Each row has a name. Each piece below is followed by the name of the row it came from, unless a question asks for something else. Each question is about the rows just above it. Places in a row count from 0.

[-3.23, -0.33,  0.35,  0.92,  0.91,  0.89,  0.89] -> k359
[ 0.86,  1.57,  1.83,  1.80, -0.08,  0.00,  2.13] -> k330
[-3.81,  4.43,  5.45, -5.39, -0.71, -0.80, -4.58] -> k547
[-3.81,  4.43,  5.45,  0.09, -1.92, -2.16,  1.25] -> k630
[ 1.61, -0.33,  8.77,  0.92,  0.91,  0.89,  0.89] -> k95
[-9.29,  8.99,  8.78, -0.49, -3.61, -4.66,  2.32] -> k364
Row and place of [-2.16] in the named rows:	k630, 5
Which entry of k330 is missing from [ 2.13,  1.83,  1.80,  0.00,  0.86, -0.08]?	[1.57]
Row and place of [8.78] in the named rows:	k364, 2

